Here is a tiny trained network, its code and every weight. The questions are about switching its units off for an input and a class, where a switched-off unit gives its printed mean instead of its output.

import numpy as np


def w(rows, s, z=0):
    codes = np.array(rows[::2]) - 128.0
    scale = np.full(codes.shape[1], s)
    scale[-1] = z or s
    return codes * scale


def f(y):
    return y / 2 * (1 + np.tanh(0.7978845608 * (y + 0.044715 * y**3)))


def log_softmax(a):
    a = a - a.max(-1, keepdims=True)
    return a - np.log(np.exp(a).sum(-1, keepdims=True))


def net(x, mask):
    res = np.array(x, float).reshape(1, 3) / 4 @ E
    y = f(res @ A[0][:, :-1].T + A[0][:, -1])
    res = res + np.where(mask, y, B[0][:, -1]) @ B[0][:, :-1]
    return log_softmax(res[-1] @ U[:, :-1].T + U[:, -1])


A, B = {}, {}
E = w([
[4,155,165],'x0',
[178,209,179],'x1',
[113,240,68],'x2',
],0.013)
A[0] = w([
[87,44,154,141],'neuron 1',
[121,204,79,157],'neuron 2',
[74,75,180,148],'neuron 3',
[82,197,149,240],'neuron 4',
[79,99,177,149],'neuron 5',
[123,37,224,180],'neuron 6',
[107,42,95,255],'neuron 7',
[188,121,90,201],'neuron 8',
[220,140,99,214],'neuron 9',
[208,192,224,190],'neuron 10',
[167,104,12,74],'neuron 11',
[72,187,17,160],'neuron 12',
[189,101,99,204],'neuron 13',
[90,68,193,161],'neuron 14',
[144,143,1,200],'neuron 15',
],0.014,0.0073)
B[0] = w([
[155,111,201,206],'neuron 1',
[111,161,74,219],'neuron 2',
[151,109,178,197],'neuron 3',
[46,148,138,233],'neuron 4',
[121,76,188,183],'neuron 5',
[147,150,189,236],'neuron 6',
[201,56,189,234],'neuron 7',
[204,134,84,212],'neuron 8',
[183,164,80,245],'neuron 9',
[121,245,161,250],'neuron 10',
[160,85,69,191],'neuron 11',
[37,113,29,234],'neuron 12',
[189,147,84,214],'neuron 13',
[153,121,170,201],'neuron 14',
[103,83,35,223],'neuron 15',
],0.012,0.014)
U = w([
[66,210,194,156],'0',
[169,82,238,207],'1',
[14,172,86,160],'2',
[196,72,83,176],'3',
[122,119,142,1],'4',
[99,56,92,21],'5',
[45,13,152,113],'6',
[176,254,142,127],'7',
],0.012,0.0044)

Each question gives the input, the list of numbers given to net, and the class t.
The units are the neurons (one row each of A and B). Each row of codes is followed by its name. A weight is (code - 128) times the scale printed after its matrix; where a second scale follows, it is the last column's (A, B and U).
mask holds one flag per neuron, in row order. A switched-off neuron (its flag False) gives its mean, the last column of its row in B, instead of its output. The means were averaged over made-up inputs and are rounded, as every weight is.
A unit's drop is (log p(t) with every unit on - log p(t) with that unit switched off) / (log p(t) with every unit on - log p(t) with every unit switched off).
The circuit of an input: a set's keep is (log p(t) with only the set's units on - log p(t) with every unit switched off) / (log p(t) with every unit on - log p(t) with every unit switched off). Starting from the 12 units with the biggest drops (on a tie, the unit counted first), units are removed one at a time, each time the one whose removal leaves the highest keep (on an exact tie, the one counted first), for as long as the keep stays at least 0.8.
units of the circuit, in order: the units of the circuit, biggest drop first
most important unit: the unit with the biggest drop
k most important neurons: the k neurons with the biggest drops, biggest first
drop when u is switched off: that unit's drop, to one decimal
input [8,0,-1], class 1: units of the circuit, in order => (neuron 3; neuron 5)
input [2,-7,0], class 1: units of the circuit, in order => (neuron 7; neuron 1)
input [-3,1,-3], class 7: units of the circuit, in order => (neuron 15; neuron 5)
input [-1,-8,3], class 5: units of the circuit, in order => (neuron 12; neuron 10)
input [8,-4,0], class 6: 3 most important neurons => (neuron 12; neuron 10; neuron 4)
input [2,7,-5], class 0: most important unit => neuron 10
input [-7,1,8], class 3: 3 most important neurons => (neuron 15; neuron 11; neuron 8)
input [-2,6,-8], class 7: 2 most important neurons => (neuron 10; neuron 7)
input [-3,4,6], class 2: 2 most important neurons => (neuron 12; neuron 15)
input [-1,-6,3], class 5: 2 most important neurons => (neuron 12; neuron 9)
input [6,-8,1], class 6: drop when neuron 12 is switched off => 0.6
input [-7,2,-8], class 7: drop when neuron 9 is switched off => 0.5
